Below are the code and all the weights of a small trained network. Each question names an input and a target symbol and asks about switching units off, where a switched-off unit gives its printed mean instead of its output.

import numpy as np


def w(rows, s, z=0):
    codes = np.array(rows[::2]) - 128.0
    scale = np.full(codes.shape[1], s)
    scale[-1] = z or s
    return codes * scale


def f(y):
    return y / 2 * (1 + np.tanh(0.7978845608 * (y + 0.044715 * y**3)))


def softmax(a):
    e = np.exp(a - a.max(-1, keepdims=True))
    return e / e.sum(-1, keepdims=True)


def log_softmax(a):
    a = a - a.max(-1, keepdims=True)
    return a - np.log(np.exp(a).sum(-1, keepdims=True))


def net(x, mask):
    ids = ['γδηλξσω'.index(c) for c in x.split()]
    T = len(ids)
    res = E[ids] + P[:T]
    u = 0
    for l in range(2):
        r = res
        for j in range(3):
            rows = slice(2 * j, 2 * j + 2)
            q, k, v = (r @ M[l][rows].T for M in (Q, K, V))
            z = softmax(np.where(np.tri(T) > 0, q @ k.T / 2**0.5, -1e9)) @ v
            o = O[l][rows]
            res = res + np.where(mask[u + j], z, o[:, -1]) @ o[:, :-1]
        u += 3
        y = f(res @ A[l][:, :-1].T + A[l][:, -1])
        res = res + np.where(mask[u : u + 8], y, B[l][:, -1]) @ B[l][:, :-1]
        u += 8
    return log_softmax(res[-1] @ U[:, :-1].T + U[:, -1])


Q, K, V, O, A, B = {}, {}, {}, {}, {}, {}
E = w([
[56,130,228],'γ',
[164,90,179],'δ',
[164,63,168],'η',
[187,149,183],'λ',
[102,124,96],'ξ',
[28,9,131],'σ',
[236,110,228],'ω',
],0.015)
P = w([
[139,173,2],'0',
[152,190,10],'1',
[160,176,41],'2',
[186,180,74],'3',
[194,164,108],'4',
[173,156,107],'5',
[195,153,139],'6',
[191,156,143],'7',
[210,160,186],'8',
[192,147,176],'9',
],0.0048)
Q[0] = w([
[22,135,122],'L0H0',
[82,167,95],'L0H0',
[89,119,154],'L0H1',
[127,150,113],'L0H1',
[143,160,127],'L0H2',
[103,8,105],'L0H2',
],0.018)
K[0] = w([
[211,128,31],'L0H0',
[246,157,154],'L0H0',
[111,227,157],'L0H1',
[26,116,152],'L0H1',
[143,198,96],'L0H2',
[26,119,184],'L0H2',
],0.012)
V[0] = w([
[218,138,20],'L0H0',
[155,140,119],'L0H0',
[169,169,137],'L0H1',
[75,227,95],'L0H1',
[74,115,177],'L0H2',
[3,131,247],'L0H2',
],0.0067)
O[0] = w([
[254,87,24,66],'L0H0',
[62,147,80,113],'L0H0',
[86,73,46,160],'L0H1',
[40,142,129,3],'L0H1',
[149,114,162,128],'L0H2',
[10,212,88,112],'L0H2',
],0.0053,0.0038)
A[0] = w([
[152,254,116,62],'L0N0',
[146,185,39,1],'L0N1',
[40,219,109,95],'L0N2',
[87,219,38,66],'L0N3',
[84,165,31,143],'L0N4',
[59,87,183,83],'L0N5',
[69,215,186,86],'L0N6',
[99,216,52,166],'L0N7',
],0.0086,0.0077)
B[0] = w([
[71,89,61,2],'L0N0',
[89,92,10,31],'L0N1',
[244,61,154,86],'L0N2',
[109,201,157,47],'L0N3',
[156,72,221,108],'L0N4',
[91,180,15,201],'L0N5',
[185,65,38,140],'L0N6',
[194,171,254,65],'L0N7',
],0.0069,0.00087)
Q[1] = w([
[230,118,247],'L1H0',
[120,74,217],'L1H0',
[88,185,99],'L1H1',
[253,79,145],'L1H1',
[107,218,126],'L1H2',
[161,134,121],'L1H2',
],0.012)
K[1] = w([
[48,166,127],'L1H0',
[121,190,168],'L1H0',
[156,161,65],'L1H1',
[254,108,133],'L1H1',
[105,60,105],'L1H2',
[99,158,108],'L1H2',
],0.018)
V[1] = w([
[101,241,173],'L1H0',
[52,40,107],'L1H0',
[122,169,99],'L1H1',
[142,75,60],'L1H1',
[208,182,202],'L1H2',
[255,199,199],'L1H2',
],0.0068)
O[1] = w([
[115,202,96,91],'L1H0',
[99,67,190,127],'L1H0',
[137,160,253,87],'L1H1',
[71,141,162,123],'L1H1',
[241,180,170,219],'L1H2',
[204,93,204,254],'L1H2',
],0.0071,0.0072)
A[1] = w([
[186,254,123,127],'L1N0',
[212,94,158,173],'L1N1',
[200,83,102,81],'L1N2',
[145,153,90,203],'L1N3',
[82,108,132,3],'L1N4',
[113,145,27,59],'L1N5',
[163,84,115,153],'L1N6',
[137,125,177,12],'L1N7',
],0.0093,0.0056)
B[1] = w([
[27,178,254,155],'L1N0',
[77,150,48,249],'L1N1',
[192,189,78,176],'L1N2',
[83,171,87,135],'L1N3',
[175,156,122,123],'L1N4',
[249,61,130,124],'L1N5',
[116,132,156,166],'L1N6',
[140,42,156,134],'L1N7',
],0.0067,0.017)
U = w([
[161,184,117,128],'γ',
[129,246,152,46],'δ',
[107,134,111,140],'η',
[69,254,134,127],'λ',
[96,11,153,201],'ξ',
[160,106,29,2],'σ',
[5,118,253,233],'ω',
],0.0081,0.0067)

Each question gives the input, a string of symbols that net reads in full, and the target symbol t.
The units are the heads (2 rows each of Q, K, V and O) and the neurons (one row each of A and B). Each row of codes is followed by its name. A weight is (code - 128) times the scale printed after its matrix; where a second scale follows, it is the last column's (O, A, B and U).
mask holds one flag per unit, layer by layer, with each layer's heads first. A switched-off unit (its flag False) gives its mean, the last column of its rows in O or B, instead of its output. The means were averaged over made-up inputs and are rounded, as every weight is.
A unit's drop is (log p(t) with every unit on - log p(t) with that unit switched off) / (log p(t) with every unit on - log p(t) with every unit switched off).
The circuit of an input: a set's keep is (log p(t) with only the set's units on - log p(t) with every unit switched off) / (log p(t) with every unit on - log p(t) with every unit switched off). Starting from the 12 units with the biggest drops (on a tie, the unit counted first), units are removed one at a time, each time the one whose removal leaves the highest keep (on an exact tie, the one counted first), for as long as the keep stays at least 0.8.
circuit, biggest first: the units of the circuit, biggest drop first
most important unit: the unit with the biggest drop
top k neurons: the k neurons with the biggest drops, biggest first
which heads matter: for each layer, one digit per head in row order, 1 if its drop is at least 0.15 and else 0, layers parted by /
drop of u: that unit's drop, to one decimal
input η σ γ η γ δ, target ω: circuit, biggest first	[L1N2, L0H0]
input δ ω η λ ω σ δ, target ξ: circuit, biggest first	[L1H0, L1N0, L0N5]
input σ σ λ ξ, target ω: which heads matter	000 / 101
input δ σ σ σ η η, target ω: most important unit	L0H2
input δ γ ω λ ω δ σ η ω, target ξ: top 2 neurons	[L0N6, L0N2]
input ω η γ ξ η, target ω: which heads matter	101 / 000
input λ γ ω ξ λ σ η σ η ξ, target ω: circuit, biggest first	[L1N2, L1N1, L1H2]
input ω γ δ η λ η λ, target ω: circuit, biggest first	[L0H0, L1N0]
input η γ γ δ γ λ γ γ ω λ, target ω: top 4 neurons	[L1N2, L1N0, L1N1, L0N2]
input ω σ ω, target ξ: which heads matter	100 / 100
input ω σ η σ λ ξ, target ξ: top 2 neurons	[L1N0, L1N2]
input σ σ γ γ, target ξ: which heads matter	001 / 000
input δ η λ δ ω δ λ γ δ ω, target ω: which heads matter	100 / 100
input ω η σ ω δ, target ξ: top neuron	[L1N7]
input η η δ δ λ δ ω σ δ λ, target ξ: drop of L1H0	0.9
input η σ δ λ η σ λ, target ξ: drop of L1H0	0.8
input η δ η, target σ: drop of L0H2	0.2
input ξ η δ ω γ η δ ω, target ω: drop of L1N7	0.1
